Below are the code and all the weights of a small trained network. Each question names an input and a target symbol and asks about switching units off, where a switched-off unit gives its printed mean instead of its output.

import numpy as np


def w(rows, s, z=0):
    codes = np.array(rows[::2]) - 128.0
    scale = np.full(codes.shape[1], s)
    scale[-1] = z or s
    return codes * scale


def f(y):
    return np.maximum(y, 0)


def softmax(a):
    e = np.exp(a - a.max(-1, keepdims=True))
    return e / e.sum(-1, keepdims=True)


def log_softmax(a):
    a = a - a.max(-1, keepdims=True)
    return a - np.log(np.exp(a).sum(-1, keepdims=True))


def net(x, mask):
    ids = ['βηθξπτ'.index(c) for c in x.split()]
    T = len(ids)
    res = E[ids] + P[:T]
    u = 0
    for l in range(3):
        q, k, v = (res @ M[l].T for M in (Q, K, V))
        z = softmax(np.where(np.tri(T) > 0, q @ k.T / 3**0.5, -1e9)) @ v
        res = res + np.where(mask[u], z, O[l][:, -1]) @ O[l][:, :-1]
        u += 1
        y = f(res @ A[l][:, :-1].T + A[l][:, -1])
        res = res + np.where(mask[u : u + 4], y, B[l][:, -1]) @ B[l][:, :-1]
        u += 4
    return log_softmax(res[-1] @ U[:, :-1].T + U[:, -1])


Q, K, V, O, A, B = {}, {}, {}, {}, {}, {}
E = w([
[117,147,155,158,68,138,111],'β',
[116,157,186,121,111,112,88],'η',
[168,209,108,163,104,93,192],'θ',
[102,6,81,101,124,140,168],'ξ',
[181,119,134,109,72,126,107],'π',
[54,128,153,80,136,112,157],'τ',
],0.025)
P = w([
[122,190,102,117,124,140,88],'0',
[132,156,124,96,132,165,147],'1',
[98,139,95,119,92,150,125],'2',
[119,131,129,116,113,156,171],'3',
[94,120,103,130,86,132,141],'4',
[129,122,139,123,112,131,181],'5',
[112,117,116,131,87,102,150],'6',
[145,119,151,124,113,101,188],'7',
[130,117,129,131,88,70,155],'8',
[170,123,164,117,118,64,192],'9',
[150,121,148,135,86,36,156],'10',
[182,121,187,129,119,33,192],'11',
[180,124,165,129,99,1,167],'12',
],0.012)
Q[0] = w([
[155,112,225,100,46,207,207],'0.h0',
[105,115,125,129,5,120,115],'0.h0',
[158,111,172,175,199,174,138],'0.h0',
],0.02)
K[0] = w([
[98,108,105,133,72,6,115],'0.h0',
[150,95,193,144,138,88,158],'0.h0',
[111,144,84,126,156,113,65],'0.h0',
],0.025)
V[0] = w([
[142,153,90,36,131,45,172],'0.h0',
[85,134,178,82,224,101,2],'0.h0',
[40,179,170,137,30,148,185],'0.h0',
],0.0082)
O[0] = w([
[109,64,126,99,244,104,119,189],'0.h0',
[63,125,2,150,39,106,77,9],'0.h0',
[149,116,109,17,204,53,77,204],'0.h0',
],0.0085,0.014)
A[0] = w([
[219,196,103,115,126,84,55,154],'0.n0',
[116,116,136,31,59,29,240,249],'0.n1',
[53,99,157,131,1,90,216,203],'0.n2',
[155,252,104,143,117,128,121,113],'0.n3',
],0.0092,0.0021)
B[0] = w([
[111,135,145,63,53,45,172,182],'0.n0',
[2,83,136,243,28,134,40,254],'0.n1',
[60,110,129,102,157,119,37,137],'0.n2',
[93,137,94,139,126,139,181,147],'0.n3',
],0.0057,0.02)
Q[1] = w([
[95,141,99,122,126,97,209],'1.h0',
[174,139,145,117,82,119,150],'1.h0',
[124,121,252,79,117,147,99],'1.h0',
],0.029)
K[1] = w([
[140,124,125,74,250,152,125],'1.h0',
[204,102,131,113,144,82,71],'1.h0',
[135,51,215,215,100,38,121],'1.h0',
],0.018)
V[1] = w([
[254,123,118,115,109,120,50],'1.h0',
[124,165,170,77,169,181,67],'1.h0',
[99,213,138,111,98,146,137],'1.h0',
],0.0096)
O[1] = w([
[75,82,217,167,47,146,154,2],'1.h0',
[96,143,47,166,3,86,104,124],'1.h0',
[189,66,241,180,189,18,90,57],'1.h0',
],0.0058,0.009)
A[1] = w([
[70,226,191,173,105,106,118,200],'1.n0',
[248,185,155,121,60,81,154,156],'1.n1',
[61,126,104,144,112,122,207,251],'1.n2',
[117,41,68,162,135,150,143,38],'1.n3',
],0.011,0.0028)
B[1] = w([
[98,197,69,32,129,152,151,254],'1.n0',
[132,66,177,143,144,155,32,227],'1.n1',
[132,144,157,146,167,67,87,194],'1.n2',
[185,215,123,8,83,132,127,165],'1.n3',
],0.012)
Q[2] = w([
[126,127,104,127,195,122,50],'2.h0',
[152,76,74,91,140,151,130],'2.h0',
[4,82,125,150,174,170,124],'2.h0',
],0.016)
K[2] = w([
[105,104,131,105,155,68,194],'2.h0',
[133,165,91,161,133,116,95],'2.h0',
[179,64,85,140,75,6,186],'2.h0',
],0.014)
V[2] = w([
[229,138,135,112,67,32,116],'2.h0',
[105,3,133,97,83,161,160],'2.h0',
[70,129,160,65,162,96,132],'2.h0',
],0.013)
O[2] = w([
[175,190,143,137,110,127,172,144],'2.h0',
[11,116,72,75,161,186,133,93],'2.h0',
[171,114,78,132,107,122,149,254],'2.h0',
],0.012,0.029)
A[2] = w([
[34,252,156,36,173,96,145,141],'2.n0',
[34,181,136,43,116,123,197,127],'2.n1',
[42,223,120,132,100,58,201,128],'2.n2',
[34,66,144,197,89,125,172,2],'2.n3',
],0.015,0.0083)
B[2] = w([
[142,50,117,169,44,131,250,254],'2.n0',
[127,255,132,174,173,92,33,241],'2.n1',
[116,157,117,53,159,136,57,213],'2.n2',
[157,46,174,54,239,111,249,134],'2.n3',
],0.017,0.021)
U = w([
[70,129,187,127,2,100,116,253],'β',
[94,184,147,102,113,120,65,88],'η',
[121,176,171,144,144,65,157,108],'θ',
[147,185,56,127,129,189,159,147],'ξ',
[118,171,104,156,93,119,128,5],'π',
[121,121,52,181,123,106,89,137],'τ',
],0.0071,0.0047)

Each question gives the input, a string of symbols that net reads in full, and the target symbol t.
The units are the heads (3 rows each of Q, K, V and O) and the neurons (one row each of A and B). Each row of codes is followed by its name. A weight is (code - 128) times the scale printed after its matrix; where a second scale follows, it is the last column's (O, A, B and U).
mask holds one flag per unit, layer by layer, with each layer's heads first. A switched-off unit (its flag False) gives its mean, the last column of its rows in O or B, instead of its output. The means were averaged over made-up inputs and are rounded, as every weight is.
A unit's drop is (log p(t) with every unit on - log p(t) with that unit switched off) / (log p(t) with every unit on - log p(t) with every unit switched off).
The circuit of an input: a set's keep is (log p(t) with only the set's units on - log p(t) with every unit switched off) / (log p(t) with every unit on - log p(t) with every unit switched off). Starting from the 12 units with the biggest drops (on a tie, the unit counted first), units are removed one at a time, each time the one whose removal leaves the highest keep (on an exact tie, the one counted first), for as long as the keep stays at least 0.8.
circuit, biggest first: the units of the circuit, biggest drop first
most important unit: the unit with the biggest drop
k most important neurons: the k neurons with the biggest drops, biggest first
k most important neurons of layer l: the k neurons of layer l with the biggest drops, biggest first
input θ ξ τ π β τ η η τ, target η: circuit, biggest first => 1.n1; 2.n2
input β β θ θ β β θ θ θ θ θ β θ, target β: 2 most important neurons => 1.n2; 2.n1
input ξ β π β θ β τ θ η, target θ: most important unit => 0.n1
input θ η β τ π θ β π, target η: 2 most important neurons => 2.n0; 1.n3
input π π π τ θ ξ θ τ θ ξ, target θ: 3 most important neurons => 1.n2; 1.n0; 2.n0
input θ π β β θ θ θ θ τ ξ τ, target ξ: 3 most important neurons => 1.n1; 1.n3; 1.n0
input τ θ θ θ τ, target θ: 3 most important neurons => 0.n3; 0.n0; 0.n1
input θ ξ β β η η η, target η: 3 most important neurons => 2.n2; 1.n1; 1.n3
input θ θ θ θ τ, target τ: circuit, biggest first => 1.h0; 1.n1; 2.h0; 1.n3
input β τ η θ η τ θ θ π τ η η η, target η: circuit, biggest first => 0.h0; 2.n2; 1.n1
input θ η τ β β τ π ξ β, target ξ: circuit, biggest first => 0.n1; 1.h0
input π θ β θ θ π θ θ θ θ θ π π, target θ: 3 most important neurons of layer 1 => 1.n0; 1.n2; 1.n3
input β ξ θ π τ θ θ β, target θ: 3 most important neurons => 0.n1; 0.n0; 2.n0
input θ ξ η, target ξ: circuit, biggest first => 0.n1; 1.h0
input π θ β η, target β: circuit, biggest first => 2.n1
input θ β ξ β β η θ π θ π π η, target π: 3 most important neurons => 2.n0; 2.n1; 1.n0
input β ξ β π θ β ξ, target β: 3 most important neurons => 1.n3; 1.n2; 2.n1
input θ η θ θ η θ τ η, target τ: 2 most important neurons => 0.n1; 1.n1
input β β θ θ ξ η θ ξ η θ, target ξ: 3 most important neurons => 1.n1; 2.n1; 1.n3
input ξ θ β β ξ π τ π θ π η η τ, target π: circuit, biggest first => 2.n0; 2.n1; 2.h0; 1.n0
input π θ η θ π, target η: circuit, biggest first => 2.n0
input π τ ξ θ ξ π τ, target ξ: 4 most important neurons => 1.n3; 1.n1; 2.n0; 2.n2
input π θ π η η τ θ θ τ θ π β, target π: 2 most important neurons of layer 1 => 1.n0; 1.n2
input β τ π π β θ ξ θ β θ, target β: 4 most important neurons => 2.n0; 1.n1; 1.n2; 0.n0
input θ π π θ ξ θ, target ξ: circuit, biggest first => 0.h0; 1.h0
input ξ θ θ θ, target θ: circuit, biggest first => 0.h0; 2.h0
input β β β τ β β θ β τ, target β: 3 most important neurons => 0.n1; 0.n0; 1.n1
input β β η τ, target τ: circuit, biggest first => 2.h0
input τ β β π τ, target β: 2 most important neurons => 2.n0; 0.n1
